[2.27 5.29 1.26 2.85 1.93] 1.26, 5.29

[-0.85  6.33  2.69  1.28  1.09] 2.69, 6.33

[-1.42  3.70 -5.74  4.93 -0.25  1.77 -1.80] 4.93, 4.93

[ 1.27  0.36 -0.20 -5.48  2.81] -0.20, 2.81

[[ 4.43 -1.64  0.98 -2.10 -1.52 -1.06 -2.98]
 [ 0.21 -5.08  3.08 -2.80  2.26 -2.04 -3.19]
 [ 1.34  2.55  0.90  4.04 -3.90  1.52 -0.61]] -2.80, 4.43

[-4.94 -1.24  0.47 -0.57  0.64] 0.47, 0.64

[-2.83  0.89  0.86  5.17 -4.56] 0.86, 5.17
---
array([[-0.53,  1.19,  0.25, -0.27,  3.33,  0.46, -1.82,  0.06, -1.53,
         0.50, -0.12, -1.04],
       [ 0.20, -2.22, -0.69,  0.80, -4.06,  1.99,  0.38, -0.77,  0.58,
        -4.35,  4.51, -0.69],
       [-0.57, -2.07,  0.49, -0.92, -1.09, -1.53,  2.08,  1.17, -1.24,
         1.04, -1.89,  1.41],
       [-1.10,  2.00, -0.24,  0.16, -2.43,  1.22, -2.93, -3.00,  4.35,
         0.33, -0.17, -2.83],
       [ 1.52, -3.66, -2.68,  1.57, -3.08,  0.62,  1.03,  0.60, -0.71,
        -2.26,  2.33, -0.08],
       [ 0.43, -2.75,  0.18,  0.59, -1.34, -1.98,  4.84,  1.08, -0.39,
         1.07, -2.94,  4.03]]) → -0.57

array([[-2.49, -0.40,  1.55,  0.89,  1.44,  0.57, -0.60,  0.68,  0.38],
       [ 0.98, -2.81,  2.67, -2.38, -1.63,  2.18,  0.35,  4.51, -0.64],
       [-1.09,  0.74,  1.53, -1.40, -0.85,  0.72, -0.07,  2.92,  1.01],
       [-3.23,  0.74,  2.37,  1.61,  0.93,  2.94,  0.47,  1.48,  0.18],
       [-1.77, -3.20,  1.86, -1.62,  1.15,  1.59, -1.62,  3.19, -0.20],
       [ 1.47,  0.18,  1.20,  0.00, -0.88,  2.39,  1.92,  0.60, -1.22],
       [ 0.17,  1.10, -5.33,  0.75,  3.30, -5.80, -1.14, -4.17,  4.49],
       [-3.04,  4.66,  0.11,  1.79,  0.26, -1.30, -1.69, -1.77, -0.10],
       [ 4.39, -1.42, -0.15, -2.23, -2.86, -1.12,  3.86,  2.55,  0.24],
       [-0.94, -1.77, -2.11,  0.21, -3.18, -3.43,  0.78, -0.42,  4.00]]) → -1.09

array([[ 0.50, -1.75,  3.85, -0.20, -1.15, -0.54, -0.90,  1.32,  1.34,
         1.53, -2.46],
       [ 1.84,  1.49,  0.49,  3.58, -1.61, -0.78, -0.03, -0.61, -0.16,
        -1.46, -0.48],
       [-0.22, -0.64, -0.41,  1.30,  5.83,  0.70, -0.32,  0.45, -0.75,
         0.71, -1.66],
       [ 0.50, -0.51, -1.11, -0.78, -0.52,  3.74, -1.37, -1.27, -0.11,
        -2.75,  1.22],
       [ 0.37, -0.80, -0.91, -0.20,  0.47,  1.47,  5.42, -0.48, -0.38,
        -0.24,  0.08],
       [-0.79, -1.02,  0.78,  2.61,  1.35, -0.12,  0.37,  5.24, -2.17,
        -0.23, -0.65],
       [-1.70,  1.12,  0.53, -0.22,  0.44,  0.02,  0.94, -0.14,  5.89,
        -0.05, -0.46],
       [-0.60,  0.88,  1.55,  1.64,  0.60, -2.79, -0.57, -1.65,  1.18,
         4.72,  0.11],
       [-0.56,  0.37, -1.38,  1.04, -1.75,  1.02,  2.30,  0.51, -0.10,
         0.46,  4.10]]) → -0.22

array([[-3.18, -2.04, -1.61,  0.20, -6.42,  1.20, -0.33, -4.82, -3.07,
         2.90, -3.86,  2.06],
       [-3.13, -2.82, -1.74,  1.23, -5.01,  1.54,  0.45, -4.30, -0.93,
         3.67, -3.30,  2.15],
       [-2.33, -1.46, -1.53,  0.66, -4.52,  1.94, -1.16, -6.58, -3.22,
         2.15, -3.31,  2.94],
       [-3.28, -2.15, -0.69,  1.92, -4.83,  1.67,  0.29, -3.99, -1.58,
         3.30, -2.79,  1.56],
       [-3.35, -1.93, -0.67,  1.59, -4.41,  1.58,  0.16, -4.97, -1.14,
         3.33, -2.35,  1.83],
       [-3.40, -1.54, -0.91,  0.54, -4.78,  1.26, -0.29, -6.23, -1.61,
         3.07, -2.37,  2.21],
       [-3.53, -1.69, -1.00,  0.43, -5.08,  1.14, -0.15, -5.99, -1.50,
         3.24, -2.48,  2.11],
       [-3.44, -1.62, -1.13,  0.11, -6.15,  1.06, -0.37, -5.40, -2.82,
         2.91, -3.23,  1.95],
       [-2.29, -2.45, -2.47,  0.44, -5.75,  1.81, -0.67, -5.04, -3.36,
         2.57, -4.52,  2.87]]) → -2.33

array([[-1.38,  1.99,  1.90,  0.44, -3.99, -0.09, -1.46,  1.57, -0.91,
         3.21, -2.91],
       [-4.58,  1.55,  3.77, -4.22,  1.76, -0.65, -2.15, -0.51,  3.74,
         0.99,  3.21],
       [ 3.40,  0.51, -0.86, -4.84,  1.68,  0.27,  2.82,  1.98,  1.75,
        -3.93,  0.20],
       [ 1.19,  2.97,  0.42, -3.55, -1.96, -0.54, -3.82, -0.44,  1.54,
         1.47,  2.17],
       [ 3.23, -4.60,  5.20, -0.23, -3.44, -3.64, -0.88,  1.64, -0.36,
         1.26,  0.10]]) → 3.40
---
[[ 1.86 -0.18 -2.50 -2.62]
 [ 4.86  2.67  2.64  0.89]
 [ 1.64 -0.32 -1.91 -2.25]]
-2.62

[[-1.21 -1.54 -0.24  1.55 -0.81 -1.56  1.46]
 [ 0.53 -2.44  2.33  3.03 -2.24 -3.04  1.57]
 [ 5.03 -0.97 -0.50 -0.37  1.15  4.73  1.32]]
1.46

[[ 3.47 -0.05  2.19 -0.07 -2.68  5.01 -6.01]
 [-0.84 -2.07  2.06  3.01 -4.07  5.35  0.50]
 [-0.73 -1.29  0.27  2.26 -4.06 -3.19 -4.86]]
-6.01

[[ 0.13 -0.10 -0.25  2.11  1.75]
 [-5.35  2.79  2.38 -6.32  1.42]
 [ 2.66 -1.26 -2.44  3.51 -1.26]]
1.75

[[ 1.51  1.41 -1.06  2.23  2.92  1.68]
 [ 0.15 -2.95  5.89  3.31 -2.88  1.24]
 [-1.81  0.11 -6.48  3.10 -2.50  4.26]]
1.68

[[ 0.26  2.16  1.92  2.19  0.31]
 [-0.53  1.38 -4.76  2.85  2.59]
 [-0.68  1.73  3.20 -1.18  0.51]]
0.31
---
array([[ 3.35,  0.70, -2.25, -3.37,  0.64,  0.79,  4.04],
       [ 3.18, -0.41,  0.72,  1.65,  4.14,  5.32,  2.60],
       [-1.37, -1.41, -4.18, -1.19,  0.42, -0.68,  1.05]]) yields -0.41

array([[ 4.80, -1.27,  0.57,  1.73],
       [ 4.18, -0.87,  0.47,  2.48],
       [ 4.38, -4.44, -0.74, -1.16]]) yields -0.87

array([[ 2.90, -3.78,  0.92, -1.28,  0.36, -0.66,  4.81],
       [-0.98, -0.09, -0.08, -3.06, -0.56,  0.14,  3.40],
       [ 3.51,  2.38,  2.21, -2.61, -0.79,  0.61, -2.95]]) yields -0.09

array([[ 6.21,  0.27, -1.82, -0.99],
       [-5.31,  2.38, -6.56,  3.72],
       [-4.17, -4.79, -1.16,  0.62]]) yields 2.38

array([[-1.50, -0.97,  3.58, -1.39,  5.90],
       [ 1.10,  0.98, -3.82,  1.27, -5.85],
       [-0.32,  1.06, -4.58,  0.83, -5.46]]) yields 0.98

array([[ 0.72, -2.79, -2.07,  5.87],
       [-0.59, -3.64,  1.84, -5.04],
       [-1.11,  6.71, -0.01, -4.17]]) yields -3.64

array([[-0.38, -2.76,  1.45,  2.91, -0.25],
       [ 1.30,  2.33, -2.03, -0.62, -0.44],
       [-0.47,  1.34, -1.04, -5.29, -0.30]]) yields 2.33

array([[ 1.79, -1.25, -4.12,  1.80,  2.51],
       [ 2.80,  4.16, -5.25,  1.41, -0.97],
       [ 2.91, -1.64, -0.22,  1.90, -3.04]]) yields 4.16

array([[ 0.77,  3.56, -2.17, -1.16],
       [-1.49, -3.03, -2.17,  4.22],
       [ 1.89,  4.83, -2.17, -1.29]]) yields -3.03
---
 0.098   0.014  -0.184   0.151   0.074   0.083
-0.043   0.029  -0.208   0.130   0.180  -0.094
→ 0.130

  0.3   11.5  -14.0   14.1  -11.2
 -1.3    2.4  -13.2   16.9   -7.7
 10.5    7.5   -3.4   -1.5   11.8
→ -3.4

 109.973  -129.311   -34.327  -153.123   -81.361    67.124 → -153.123

 145.6  -208.5    85.1   184.4   147.3    81.4   109.1
  -3.6   -22.2   115.6   -37.6   115.0   -16.2    38.2
→ 115.0

 126.6   -96.8  -192.3     0.1   111.7    95.5
 -11.9  -117.7    -6.3   151.3   127.5   128.4
  42.4   -48.2    30.8    69.3   117.6   240.6
→ 69.3

 0.276  -0.940   0.506   0.985  -0.030  -0.611
 0.193  -0.818  -0.033  -1.141  -1.140   1.200
→ -1.141

-1.7  -1.3   1.0  -1.1   0.1 → 1.0

 1.06  -0.44   1.08   1.51  -1.54
 0.04   1.50  -0.72   1.90  -1.14
→ -0.72

-0.04  -0.07   0.14  -0.07  -0.08
-0.02   0.03  -0.15  -0.01  -0.16
→ -0.15

 1.1  -1.4  -0.4   0.4  -2.3  -1.9  -0.8
-2.4   2.4   2.1   0.5  -0.3   0.7  -1.2
 1.8  -1.2  -0.6   0.5   0.9   1.4   0.7
→ 0.9
